Below is a small trained network, with its code and all its weights. Each question gives an input and a target symbol and asks what happens when units are switched off, that is, made to give their printed mean instead of their output.

import numpy as np


def w(rows, s, z=0):
    codes = np.array(rows[::2]) - 128.0
    scale = np.full(codes.shape[1], s)
    scale[-1] = z or s
    return codes * scale


def norm(h):
    return h / np.sqrt((h * h).mean(-1, keepdims=True) + 1e-5)


def f(y):
    return np.maximum(y, 0)


def softmax(a):
    e = np.exp(a - a.max(-1, keepdims=True))
    return e / e.sum(-1, keepdims=True)


def log_softmax(a):
    a = a - a.max(-1, keepdims=True)
    return a - np.log(np.exp(a).sum(-1, keepdims=True))


def net(x, mask):
    ids = ['αβηθπσψ'.index(c) for c in x.split()]
    T = len(ids)
    res = E[ids] + P[:T]
    u = 0
    for l in range(2):
        q, k, v = (norm(res) @ M[l].T for M in (Q, K, V))
        z = softmax(np.where(np.tri(T) > 0, q @ k.T / 3**0.5, -1e9)) @ v
        res = res + np.where(mask[u], z, O[l][:, -1]) @ O[l][:, :-1]
        u += 1
        y = f(norm(res) @ A[l][:, :-1].T + A[l][:, -1])
        res = res + np.where(mask[u : u + 4], y, B[l][:, -1]) @ B[l][:, :-1]
        u += 4
    return log_softmax(norm(res)[-1] @ U[:, :-1].T + U[:, -1])


Q, K, V, O, A, B = {}, {}, {}, {}, {}, {}
E = w([
[82,94,168,147,83,164,186,175,87,110],'α',
[105,155,123,100,127,123,105,229,157,176],'β',
[4,156,79,184,127,96,122,93,51,83],'η',
[94,90,199,136,93,156,188,171,102,78],'θ',
[68,185,98,115,185,60,101,119,125,60],'π',
[103,57,74,176,141,27,151,127,166,104],'σ',
[124,116,214,145,129,153,150,106,114,205],'ψ',
],0.017)
P = w([
[51,123,198,165,159,93,92,221,160,144],'0',
[150,103,161,172,190,82,60,207,69,116],'1',
[138,147,155,187,202,143,139,182,116,127],'2',
[39,65,201,91,110,57,78,166,163,156],'3',
[97,159,138,133,107,149,97,138,169,129],'4',
[198,112,153,160,217,79,129,138,42,134],'5',
[189,163,115,140,81,117,94,126,94,108],'6',
[38,78,148,67,113,123,88,67,196,149],'7',
[147,131,111,80,48,98,119,104,124,123],'8',
[251,165,101,145,174,118,159,80,28,110],'9',
[236,136,103,68,86,69,169,104,78,105],'10',
[110,106,112,28,41,131,119,15,172,127],'11',
[174,81,97,16,106,76,165,50,95,128],'12',
[218,168,34,78,135,81,181,141,31,94],'13',
],0.013)
Q[0] = w([
[165,184,131,168,63,211,117,156,126,138],'0.h1',
[106,130,122,195,93,222,52,101,247,89],'0.h1',
[188,190,127,216,179,116,148,155,118,96],'0.h1',
],0.014)
K[0] = w([
[67,206,137,140,147,252,107,121,156,124],'0.h1',
[116,139,124,201,231,163,188,179,131,140],'0.h1',
[25,77,143,111,122,139,132,116,227,136],'0.h1',
],0.014)
V[0] = w([
[140,94,231,190,122,91,195,139,195,119],'0.h1',
[87,217,164,199,173,97,125,59,151,145],'0.h1',
[41,111,11,165,41,156,138,254,28,229],'0.h1',
],0.0041)
O[0] = w([
[116,177,144,160,35,61,127,112,86,153,253],'0.h1',
[152,65,113,12,153,4,142,181,78,152,152],'0.h1',
[80,143,60,97,178,177,104,111,62,137,188],'0.h1',
],0.013,0.0035)
A[0] = w([
[88,204,103,195,54,46,127,77,118,122,2],'0.n1',
[115,165,110,65,104,157,136,117,45,158,245],'0.n2',
[158,99,99,152,90,64,118,103,156,105,138],'0.n3',
[137,127,59,138,94,108,1,187,132,177,167],'0.n4',
],0.0058,0.0028)
B[0] = w([
[172,84,156,93,238,167,148,165,254,53,219],'0.n1',
[115,229,176,94,153,89,227,114,182,119,254],'0.n2',
[38,173,30,158,170,117,201,66,125,124,183],'0.n3',
[124,185,177,208,117,149,179,135,112,164,181],'0.n4',
],0.0072,0.0059)
Q[1] = w([
[101,74,124,167,140,99,94,159,147,143],'1.h1',
[186,128,135,182,174,137,136,161,71,121],'1.h1',
[161,79,171,99,96,250,71,185,83,168],'1.h1',
],0.017)
K[1] = w([
[127,112,166,149,146,116,77,101,89,137],'1.h1',
[48,106,142,96,100,129,95,128,177,150],'1.h1',
[89,152,135,171,150,122,95,249,116,130],'1.h1',
],0.019)
V[1] = w([
[188,111,76,153,105,159,115,94,105,254],'1.h1',
[135,179,107,134,145,131,111,210,188,209],'1.h1',
[177,176,213,87,145,145,75,109,90,151],'1.h1',
],0.0081)
O[1] = w([
[75,131,69,246,171,28,212,52,112,105,1],'1.h1',
[113,108,37,150,143,95,254,20,204,95,120],'1.h1',
[228,156,253,159,190,193,243,152,64,72,113],'1.h1',
],0.0086,0.0061)
A[1] = w([
[215,41,153,159,92,178,133,197,192,169,198],'1.n1',
[101,146,66,187,233,115,188,60,179,65,65],'1.n2',
[108,79,17,163,166,75,4,91,195,58,2],'1.n3',
[95,192,103,126,132,141,133,125,128,121,155],'1.n4',
],0.012,0.0063)
B[1] = w([
[142,112,60,199,169,101,108,82,150,79,213],'1.n1',
[51,189,83,118,174,192,222,78,206,63,254],'1.n2',
[178,42,69,158,101,198,166,255,113,166,215],'1.n3',
[155,45,135,132,114,125,139,85,94,140,202],'1.n4',
],0.017,0.007)
U = w([
[127,177,146,209,94,145,89,154,184,115,126],'α',
[151,117,182,140,98,46,204,164,148,136,142],'β',
[38,139,65,135,60,30,111,94,107,158,251],'η',
[85,181,176,138,83,214,138,166,109,171,31],'θ',
[140,113,160,12,204,111,133,191,184,132,30],'π',
[170,2,70,132,152,85,169,153,181,151,128],'σ',
[71,179,80,112,149,128,180,127,182,126,195],'ψ',
],0.0087,0.0023)

Each question gives the input, a string of symbols that net reads in full, and the target symbol t.
The units are the heads (3 rows each of Q, K, V and O) and the neurons (one row each of A and B). Each row of codes is followed by its name. A weight is (code - 128) times the scale printed after its matrix; where a second scale follows, it is the last column's (O, A, B and U).
mask holds one flag per unit, layer by layer, with each layer's heads first. A switched-off unit (its flag False) gives its mean, the last column of its rows in O or B, instead of its output. The means were averaged over made-up inputs and are rounded, as every weight is.
A unit's drop is (log p(t) with every unit on - log p(t) with that unit switched off) / (log p(t) with every unit on - log p(t) with every unit switched off).
The circuit of an input: a set's keep is (log p(t) with only the set's units on - log p(t) with every unit switched off) / (log p(t) with every unit on - log p(t) with every unit switched off). Starting from all 10 units, units are removed one at a time, each time the one whose removal leaves the highest keep (on an exact tie, the one counted first), for as long as the keep stays at least 0.8.
circuit, biggest first: the units of the circuit, biggest drop first
top k neurons: the k neurons with the biggest drops, biggest first
top k neurons in layer l: the k neurons of layer l with the biggest drops, biggest first
input σ ψ σ π σ η β β, target π: circuit, biggest first -> (0.h1; 1.n2; 1.n3)
input σ σ ψ α ψ, target β: circuit, biggest first -> (0.h1; 1.n2)
input ψ π η β, target σ: circuit, biggest first -> (1.n1; 0.h1)
input θ σ θ, target α: top 3 neurons -> (1.n1; 1.n2; 1.n3)
input θ θ η, target θ: circuit, biggest first -> (1.h1; 1.n1; 1.n2)
input ψ η π θ α ψ σ β π σ σ ψ θ, target η: circuit, biggest first -> (1.h1; 1.n3; 0.n1)
input α ψ ψ θ σ π θ θ θ ψ η θ θ θ, target α: circuit, biggest first -> (0.h1; 1.n1; 1.h1)
input α ψ θ ψ σ η σ α θ η, target θ: circuit, biggest first -> (1.h1; 1.n1)
input ψ ψ θ θ α θ η θ α π, target π: circuit, biggest first -> (1.h1)
input α α α σ ψ ψ π β ψ, target σ: circuit, biggest first -> (1.n1; 1.n2)
input ψ β η ψ, target ψ: circuit, biggest first -> (1.h1; 0.h1; 1.n2)
input σ σ α ψ π ψ θ, target σ: circuit, biggest first -> (0.h1; 1.n1)
input θ β ψ ψ θ π π β π η α α, target π: top 3 neurons in layer 1 -> (1.n2; 1.n3; 1.n4)
input σ θ π, target σ: top neuron -> (0.n3)
input ψ ψ η β ψ θ σ π ψ α σ ψ, target θ: top 2 neurons -> (0.n1; 1.n2)
input π ψ η θ ψ η σ η η, target σ: top 2 neurons -> (0.n3; 1.n3)
input σ ψ ψ ψ α θ α, target θ: top 2 neurons -> (0.n2; 1.n2)
input ψ σ α α η σ β α, target η: top 3 neurons -> (0.n1; 1.n2; 1.n3)
input β θ ψ σ α ψ ψ η θ σ θ ψ α, target α: top 2 neurons -> (1.n1; 1.n2)
input ψ π π α ψ α ψ σ π π π σ ψ θ, target η: top neuron in layer 1 -> (1.n3)
input σ ψ α σ ψ σ θ β β, target α: top 3 neurons in layer 0 -> (0.n4; 0.n2; 0.n1)
